Below is a small trained network, with its code and all its weights. Each question gives an input and a class and asks what happens when units are switched off, that is, made to give their printed mean instead of their output.

import numpy as np


def w(rows, s, z=0):
    codes = np.array(rows[::2]) - 128.0
    scale = np.full(codes.shape[1], s)
    scale[-1] = z or s
    return codes * scale


def norm(h):
    return h / np.sqrt((h * h).mean(-1, keepdims=True) + 1e-5)


def f(y):
    return y / 2 * (1 + np.tanh(0.7978845608 * (y + 0.044715 * y**3)))


def log_softmax(a):
    a = a - a.max(-1, keepdims=True)
    return a - np.log(np.exp(a).sum(-1, keepdims=True))


def net(x, mask):
    res = np.array(x, float).reshape(1, 4) / 4 @ E
    u = 0
    for l in range(2):
        y = f(norm(res) @ A[l][:, :-1].T + A[l][:, -1])
        res = res + np.where(mask[u : u + 12], y, B[l][:, -1]) @ B[l][:, :-1]
        u += 12
    return log_softmax(norm(res)[-1] @ U[:, :-1].T + U[:, -1])


A, B = {}, {}
E = w([
[53,37,104,5,206,179,64,107,164,114],'x0',
[47,150,82,176,95,39,25,144,89,33],'x1',
[169,82,196,137,167,123,53,212,77,150],'x2',
[203,46,143,156,47,153,93,90,186,58],'x3',
],0.00035)
A[0] = w([
[164,69,175,159,86,132,103,65,185,77,18],'L0N0',
[185,60,162,152,80,134,96,60,176,75,18],'L0N1',
[210,58,226,143,205,73,58,252,84,135,37],'L0N2',
[96,110,91,41,153,178,72,100,124,120,254],'L0N3',
[190,124,170,96,151,211,209,149,140,204,142],'L0N4',
[101,109,89,59,140,165,80,102,111,138,77],'L0N5',
[176,164,113,159,94,112,138,120,99,160,82],'L0N6',
[72,202,20,95,73,148,221,36,214,72,74],'L0N7',
[207,202,127,206,74,86,167,118,96,162,164],'L0N8',
[17,231,150,103,241,110,171,146,70,208,180],'L0N9',
[187,55,166,160,86,134,94,52,180,74,28],'L0N10',
[71,130,61,158,89,60,65,154,71,84,151],'L0N11',
],0.0015,0.00055)
B[0] = w([
[167,175,64,90,98,161,112,190,125,121,138],'L0N0',
[163,158,68,101,103,165,116,200,112,107,148],'L0N1',
[63,91,142,204,3,253,75,14,27,226,207],'L0N2',
[132,76,152,196,129,109,175,168,162,112,216],'L0N3',
[150,121,126,157,168,81,53,103,142,103,213],'L0N4',
[116,113,157,168,120,112,170,159,157,100,137],'L0N5',
[97,96,154,133,148,131,152,141,173,113,130],'L0N6',
[88,58,164,203,37,218,53,52,8,239,194],'L0N7',
[91,47,156,154,175,137,156,164,194,108,214],'L0N8',
[193,116,41,101,53,150,121,199,126,104,254],'L0N9',
[162,157,63,93,87,159,114,207,119,110,156],'L0N10',
[202,99,150,128,205,123,110,86,186,153,192],'L0N11',
],0.0011,0.00081)
A[1] = w([
[76,122,89,161,88,102,106,106,127,64,119],'L1N0',
[145,46,133,180,139,114,97,122,126,151,201],'L1N1',
[80,77,168,166,169,142,145,89,182,115,143],'L1N2',
[43,167,139,123,190,106,146,120,86,175,50],'L1N3',
[205,133,170,82,158,204,194,106,157,199,91],'L1N4',
[189,226,184,196,64,91,167,132,103,126,72],'L1N5',
[109,157,61,115,88,141,203,29,186,108,104],'L1N6',
[66,80,115,3,148,179,72,107,133,108,53],'L1N7',
[161,200,31,68,64,140,134,227,63,118,82],'L1N8',
[60,158,111,159,103,51,45,135,110,59,65],'L1N9',
[55,212,89,85,176,100,169,159,52,197,10],'L1N10',
[91,165,200,104,179,124,122,136,83,166,80],'L1N11',
],0.002,0.0012)
B[1] = w([
[181,140,181,98,153,148,118,143,122,145,154],'L1N0',
[117,163,76,70,115,130,159,111,178,107,254],'L1N1',
[162,149,91,119,110,109,147,200,130,120,160],'L1N2',
[166,111,131,123,94,152,106,131,161,95,101],'L1N3',
[161,197,165,89,151,69,46,79,93,60,176],'L1N4',
[60,24,142,134,181,155,145,172,175,76,150],'L1N5',
[145,97,172,136,137,146,51,175,94,135,134],'L1N6',
[111,97,186,250,137,117,194,173,161,90,167],'L1N7',
[156,113,60,67,110,146,128,163,182,124,116],'L1N8',
[200,176,183,76,163,130,120,69,106,122,139],'L1N9',
[184,91,123,120,77,180,89,142,159,80,98],'L1N10',
[165,109,119,148,72,162,103,100,149,99,100],'L1N11',
],0.002,0.0011)
U = w([
[6,5,245,250,247,48,251,249,250,10,220],'0',
[245,251,248,7,251,11,7,7,103,24,209],'1',
[251,27,8,9,3,248,22,251,245,20,138],'2',
[10,22,230,242,13,248,12,7,7,250,96],'3',
[7,236,4,13,112,15,242,139,125,251,1],'4',
],0.0037,0.0034)

Each question gives the input, the list of numbers given to net, and the class t.
The units are the neurons (one row each of A and B). Each row of codes is followed by its name. A weight is (code - 128) times the scale printed after its matrix; where a second scale follows, it is the last column's (A, B and U).
mask holds one flag per neuron, layer by layer. A switched-off neuron (its flag False) gives its mean, the last column of its row in B, instead of its output. The means were averaged over made-up inputs and are rounded, as every weight is.
A unit's drop is (log p(t) with every unit on - log p(t) with that unit switched off) / (log p(t) with every unit on - log p(t) with every unit switched off).
The circuit of an input: a set's keep is (log p(t) with only the set's units on - log p(t) with every unit switched off) / (log p(t) with every unit on - log p(t) with every unit switched off). Starting from the 12 units with the biggest drops (on a tie, the unit counted first), units are removed one at a time, each time the one whose removal leaves the highest keep (on an exact tie, the one counted first), for as long as the keep stays at least 0.8.
units of the circuit, in order: the units of the circuit, biggest drop first
top k neurons: the k neurons with the biggest drops, biggest first
top k neurons in layer l: the k neurons of layer l with the biggest drops, biggest first
input [3,2,8,-6], class 3: top neuron in layer 0 -> L0N2
input [-5,6,5,5], class 1: top 4 neurons in layer 0 -> L0N9, L0N7, L0N3, L0N5
input [3,4,-3,2], class 1: top 2 neurons -> L1N9, L0N2
input [2,-5,-6,4], class 3: top 2 neurons in layer 0 -> L0N7, L0N11
input [7,4,-7,7], class 0: top 2 neurons -> L1N7, L0N2
input [4,2,-5,0], class 3: top 4 neurons -> L0N7, L0N8, L1N5, L1N6
input [-5,-5,-1,-8], class 2: top 2 neurons -> L1N10, L0N9
input [-8,-7,5,-5], class 0: top 2 neurons -> L1N5, L1N9
input [-3,-5,-7,-7], class 2: top 4 neurons -> L1N10, L0N2, L0N9, L0N11
input [-6,-7,-7,2], class 1: top 3 neurons -> L1N4, L0N2, L1N7
input [1,7,-6,3], class 1: top 2 neurons -> L1N9, L0N2
input [-5,4,-3,0], class 0: top 2 neurons -> L1N5, L1N4
input [5,-6,1,4], class 1: top 2 neurons -> L1N4, L1N5
input [-2,6,-7,-5], class 3: top 3 neurons in layer 1 -> L1N4, L1N6, L1N1
input [-8,1,-1,-3], class 0: units of the circuit, in order -> L1N5
input [-1,-6,0,-7], class 2: top 2 neurons -> L1N10, L0N11
input [1,5,-8,0], class 3: top 2 neurons -> L0N7, L1N4
input [6,3,0,-8], class 2: top 3 neurons -> L1N10, L0N8, L0N9
input [0,-5,-5,-7], class 2: top 2 neurons in layer 1 -> L1N10, L1N9
input [-4,-3,-5,3], class 3: top 3 neurons in layer 1 -> L1N7, L1N6, L1N9
input [-2,-2,6,4], class 3: top neuron in layer 0 -> L0N2
input [-1,8,8,7], class 1: top 2 neurons -> L1N9, L0N7
input [7,6,6,-8], class 2: top 3 neurons in layer 1 -> L1N10, L1N3, L1N11
input [-1,5,0,-6], class 2: top 2 neurons in layer 1 -> L1N10, L1N4
input [0,-2,-5,4], class 3: top 2 neurons in layer 0 -> L0N7, L0N9
input [4,6,5,1], class 1: top 2 neurons in layer 1 -> L1N9, L1N5
input [8,6,3,6], class 0: top 2 neurons in layer 0 -> L0N9, L0N4
input [2,-6,-4,6], class 1: top 2 neurons in layer 0 -> L0N9, L0N2
